Here is a tiny trained network, its code and every weight. The questions are about switching its units off for an input and a class, where a switched-off unit gives its printed mean instead of its output.

import numpy as np


def w(rows, s, z=0):
    codes = np.array(rows[::2]) - 128.0
    scale = np.full(codes.shape[1], s)
    scale[-1] = z or s
    return codes * scale


def norm(h):
    return h / np.sqrt((h * h).mean(-1, keepdims=True) + 1e-5)


def f(y):
    return y / 2 * (1 + np.tanh(0.7978845608 * (y + 0.044715 * y**3)))


def log_softmax(a):
    a = a - a.max(-1, keepdims=True)
    return a - np.log(np.exp(a).sum(-1, keepdims=True))


def net(x, mask):
    res = np.array(x, float).reshape(1, 4) / 4 @ E
    u = 0
    for l in range(2):
        y = f(norm(res) @ A[l][:, :-1].T + A[l][:, -1])
        res = res + np.where(mask[u : u + 11], y, B[l][:, -1]) @ B[l][:, :-1]
        u += 11
    return log_softmax(norm(res)[-1] @ U[:, :-1].T + U[:, -1])


A, B = {}, {}
E = w([
[161,96,83,61,151,122,92,170,136,138,113,136],'x0',
[96,85,148,111,151,85,57,2,155,149,99,102],'x1',
[167,149,104,146,191,121,113,86,130,65,115,84],'x2',
[82,159,181,139,155,92,128,115,157,59,111,202],'x3',
],0.0092)
A[0] = w([
[255,90,83,75,191,119,74,132,115,75,170,39,35],'0.n1',
[197,118,99,78,217,119,91,74,151,97,105,46,56],'0.n2',
[113,184,215,147,129,137,189,177,117,174,133,181,163],'0.n3',
[165,190,150,173,150,118,247,192,148,78,190,117,154],'0.n4',
[214,137,143,174,51,205,163,202,138,130,183,159,49],'0.n5',
[84,236,135,167,107,142,127,82,81,114,174,91,22],'0.n6',
[199,112,70,96,113,219,207,163,52,164,187,108,2],'0.n7',
[116,154,176,101,100,72,166,98,148,82,126,115,82],'0.n8',
[140,103,125,210,149,101,162,64,122,134,120,58,63],'0.n9',
[118,96,185,132,118,153,151,104,122,208,169,53,115],'0.n10',
[130,140,165,86,131,112,111,112,135,135,107,94,50],'0.n11',
],0.0072,0.0036)
B[0] = w([
[152,116,132,84,128,25,171,100,81,195,132,138,208],'0.n1',
[236,249,116,159,194,122,126,85,98,106,177,196,213],'0.n2',
[141,146,132,18,235,67,57,139,77,77,107,46,218],'0.n3',
[93,79,75,200,152,210,104,130,76,128,2,157,253],'0.n4',
[154,120,194,113,203,114,112,196,80,98,126,105,228],'0.n5',
[203,126,166,115,119,161,101,158,190,201,119,87,158],'0.n6',
[78,169,186,126,140,195,136,114,122,98,211,126,220],'0.n7',
[164,115,146,92,154,224,122,190,129,113,126,110,146],'0.n8',
[197,116,131,129,86,144,88,82,175,134,159,107,174],'0.n9',
[97,130,144,141,62,100,79,82,214,123,140,190,177],'0.n10',
[135,178,76,143,159,162,116,185,117,102,90,116,130],'0.n11',
],0.0075,0.0079)
A[1] = w([
[88,97,133,172,117,166,109,157,107,74,107,155,178],'1.n1',
[122,129,131,36,158,78,104,147,162,71,92,159,247],'1.n2',
[157,197,145,157,86,209,161,178,115,171,181,89,196],'1.n3',
[184,128,13,118,131,65,133,120,115,104,103,98,49],'1.n4',
[161,128,96,140,61,137,110,142,116,149,167,32,176],'1.n5',
[115,145,107,90,97,188,128,128,26,155,88,132,47],'1.n6',
[35,78,52,130,43,111,173,125,156,195,69,143,106],'1.n7',
[141,141,113,154,100,104,213,212,72,116,155,44,2],'1.n8',
[93,166,127,207,126,151,116,84,134,64,161,181,107],'1.n9',
[145,107,133,127,177,165,255,100,97,55,227,131,21],'1.n10',
[175,138,138,156,68,135,138,43,168,123,101,85,37],'1.n11',
],0.0087,0.0022)
B[1] = w([
[126,114,135,65,130,117,171,176,81,164,102,157,205],'1.n1',
[104,109,134,137,77,119,168,123,126,172,171,104,254],'1.n2',
[68,104,153,89,103,97,102,131,174,138,85,103,196],'1.n3',
[144,145,172,137,131,70,175,87,98,150,197,124,168],'1.n4',
[126,142,191,136,143,59,158,131,100,98,133,126,155],'1.n5',
[120,137,156,147,157,124,136,101,153,86,100,155,191],'1.n6',
[140,117,65,149,99,168,153,177,101,103,147,211,162],'1.n7',
[106,141,131,135,180,164,137,168,91,84,11,100,174],'1.n8',
[116,135,112,129,92,126,144,218,148,103,113,90,160],'1.n9',
[92,62,110,157,136,179,128,154,153,101,86,148,173],'1.n10',
[170,122,108,144,129,212,101,120,162,95,111,90,196],'1.n11',
],0.011,0.0066)
U = w([
[236,178,100,136,163,36,152,22,85,163,199,144,203],'0',
[115,119,48,170,160,119,118,145,167,179,112,118,2],'1',
[32,84,204,59,55,49,141,154,145,177,189,109,146],'2',
[94,119,151,99,222,164,157,209,53,94,4,111,181],'3',
[149,171,88,197,142,101,196,159,189,48,131,155,62],'4',
[122,72,20,150,28,179,114,126,156,153,174,240,110],'5',
[174,139,150,193,103,218,43,61,230,73,107,37,147],'6',
],0.012,0.0044)

Each question gives the input, the list of numbers given to net, and the class t.
The units are the neurons (one row each of A and B). Each row of codes is followed by its name. A weight is (code - 128) times the scale printed after its matrix; where a second scale follows, it is the last column's (A, B and U).
mask holds one flag per neuron, layer by layer. A switched-off neuron (its flag False) gives its mean, the last column of its row in B, instead of its output. The means were averaged over made-up inputs and are rounded, as every weight is.
A unit's drop is (log p(t) with every unit on - log p(t) with that unit switched off) / (log p(t) with every unit on - log p(t) with every unit switched off).
The circuit of an input: a set's keep is (log p(t) with only the set's units on - log p(t) with every unit switched off) / (log p(t) with every unit on - log p(t) with every unit switched off). Starting from the 12 units with the biggest drops (on a tie, the unit counted first), units are removed one at a time, each time the one whose removal leaves the highest keep (on an exact tie, the one counted first), for as long as the keep stays at least 0.8.
units of the circuit, in order: the units of the circuit, biggest drop first
top k neurons: the k neurons with the biggest drops, biggest first
drop when u is switched off: that unit's drop, to one decimal
input [-3,-2,-3,-8], class 2: top 2 neurons -> 0.n10; 1.n3
input [-2,1,-3,-6], class 2: units of the circuit, in order -> 0.n4
input [5,0,5,8], class 4: top 4 neurons -> 0.n3; 1.n9; 0.n2; 0.n4
input [7,5,-7,2], class 5: top 2 neurons -> 1.n7; 0.n3
input [4,8,-6,4], class 5: units of the circuit, in order -> 0.n3; 0.n5; 1.n7
input [2,8,-8,3], class 5: units of the circuit, in order -> 1.n7; 0.n3; 0.n5
input [-7,8,-7,1], class 6: units of the circuit, in order -> 1.n1; 1.n2
input [-8,6,-7,0], class 6: top 2 neurons -> 0.n4; 1.n11
input [-2,4,-5,2], class 2: top 2 neurons -> 0.n4; 0.n8
input [-5,7,-6,1], class 5: top 2 neurons -> 0.n2; 1.n7
input [-8,5,-6,-7], class 6: top 2 neurons -> 1.n11; 0.n4
input [-1,7,-2,-6], class 6: top 3 neurons -> 1.n11; 0.n10; 0.n3
input [1,0,0,5], class 2: top 2 neurons -> 1.n2; 0.n4
input [1,7,0,-3], class 0: units of the circuit, in order -> 0.n2
input [6,4,-1,8], class 2: top 2 neurons -> 1.n2; 0.n4
input [-4,3,1,-5], class 6: drop when 1.n11 is switched off -> 0.2
input [2,-1,7,-7], class 0: drop when 0.n1 is switched off -> 0.5
input [-1,3,-1,-4], class 6: drop when 0.n4 is switched off -> 0.1
